Here is a tiny trained network, its code and every weight. The questions are about switching its units off for an input and a class, where a switched-off unit gives its printed mean instead of its output.

import numpy as np


def w(rows, s, z=0):
    codes = np.array(rows[::2]) - 128.0
    scale = np.full(codes.shape[1], s)
    scale[-1] = z or s
    return codes * scale


def f(y):
    return np.maximum(y, 0)


def log_softmax(a):
    a = a - a.max(-1, keepdims=True)
    return a - np.log(np.exp(a).sum(-1, keepdims=True))


def net(x, mask):
    res = np.array(x, float).reshape(1, 6) / 4 @ E
    y = f(res @ A[0][:, :-1].T + A[0][:, -1])
    res = res + np.where(mask, y, B[0][:, -1]) @ B[0][:, :-1]
    return log_softmax(res[-1] @ U[:, :-1].T + U[:, -1])


A, B = {}, {}
E = w([
[253,154,226,131],'x0',
[83,148,156,35],'x1',
[64,220,177,179],'x2',
[126,128,129,129],'x3',
[130,128,126,128],'x4',
[129,127,125,127],'x5',
],0.012)
A[0] = w([
[157,61,154,71,173],'N1',
[101,158,184,143,80],'N2',
[126,192,132,175,94],'N3',
[150,130,159,124,255],'N4',
[177,107,112,252,89],'N5',
[164,66,119,107,72],'N6',
[117,147,180,29,74],'N7',
[167,54,80,77,105],'N8',
[153,65,137,135,94],'N9',
[158,183,156,107,110],'N10',
[191,114,223,132,89],'N11',
[179,160,132,91,72],'N12',
[148,103,123,98,68],'N13',
[190,138,147,141,74],'N14',
],0.015,0.0089)
B[0] = w([
[68,155,182,151,235],'N1',
[156,180,153,136,174],'N2',
[167,168,135,133,184],'N3',
[46,97,158,160,238],'N4',
[190,95,158,24,236],'N5',
[135,215,129,134,187],'N6',
[239,81,142,2,200],'N7',
[117,173,143,147,229],'N8',
[171,148,144,153,176],'N9',
[91,119,67,181,192],'N10',
[83,125,75,165,255],'N11',
[97,124,82,99,175],'N12',
[160,150,117,161,153],'N13',
[112,112,66,104,197],'N14',
],0.011,0.013)
U = w([
[148,255,179,185,57],'0',
[194,52,129,65,117],'1',
[106,84,162,177,251],'2',
[67,94,5,153,71],'3',
],0.0099,0.011)

Each question gives the input, the list of numbers given to net, and the class t.
The units are the neurons (one row each of A and B). Each row of codes is followed by its name. A weight is (code - 128) times the scale printed after its matrix; where a second scale follows, it is the last column's (A, B and U).
mask holds one flag per neuron, in row order. A switched-off neuron (its flag False) gives its mean, the last column of its row in B, instead of its output. The means were averaged over made-up inputs and are rounded, as every weight is.
A unit's drop is (log p(t) with every unit on - log p(t) with that unit switched off) / (log p(t) with every unit on - log p(t) with every unit switched off).
The circuit of an input: a set's keep is (log p(t) with only the set's units on - log p(t) with every unit switched off) / (log p(t) with every unit on - log p(t) with every unit switched off). Starting from the 12 units with the biggest drops (on a tie, the unit counted first), units are removed one at a time, each time the one whose removal leaves the highest keep (on an exact tie, the one counted first), for as long as the keep stays at least 0.8.
units of the circuit, in order: the units of the circuit, biggest drop first
unit that matters most: the unit with the biggest drop
top k neurons: the k neurons with the biggest drops, biggest first
drop of u: that unit's drop, to one decimal
input [-8,-3,8,6,3,8], class 0: top 2 neurons : [N3; N11]
input [1,8,4,2,-2,1], class 1: units of the circuit, in order : [N7]
input [-8,-2,-6,-6,-8,-8], class 2: units of the circuit, in order : [N11; N14]
input [7,0,6,0,3,7], class 3: top 2 neurons : [N11; N10]
input [7,-5,3,0,5,8], class 3: units of the circuit, in order : [N11; N14]
input [6,5,2,5,5,-5], class 3: top 3 neurons : [N11; N10; N5]
input [5,2,-6,8,-6,-3], class 0: top 3 neurons : [N6; N1; N8]
input [8,5,-1,1,-3,4], class 3: units of the circuit, in order : [N11; N10]
input [-3,-7,5,-3,3,4], class 1: units of the circuit, in order : [N5; N1]
input [7,-5,-1,-4,2,-6], class 3: top 3 neurons : [N11; N14; N7]
input [4,4,3,-8,-6,-8], class 2: units of the circuit, in order : [N4; N6]
input [-5,6,3,8,-3,5], class 1: top 2 neurons : [N7; N11]
input [-2,7,-8,1,-5,3], class 0: units of the circuit, in order : [N8; N6]
input [2,5,-7,5,-4,-2], class 0: top neuron : [N1]
input [8,-3,-7,-2,-5,3], class 3: top 3 neurons : [N11; N14; N12]
input [6,1,-6,6,-3,-6], class 0: top 2 neurons : [N6; N1]
input [4,4,2,7,8,1], class 2: top 2 neurons : [N5; N4]
input [-3,6,-3,5,5,1], class 1: top 4 neurons : [N7; N11; N4; N10]
input [8,0,6,2,-4,6], class 3: top 3 neurons : [N11; N10; N14]
input [4,4,-5,-4,-6,-1], class 2: unit that matters most : N1
input [-7,-7,6,-7,-3,-1], class 1: drop of N11 : 0.2
input [7,4,6,4,6,-2], class 3: drop of N11 : 0.3
input [-7,-2,-8,-5,-1,-6], class 0: drop of N8 : 0.2
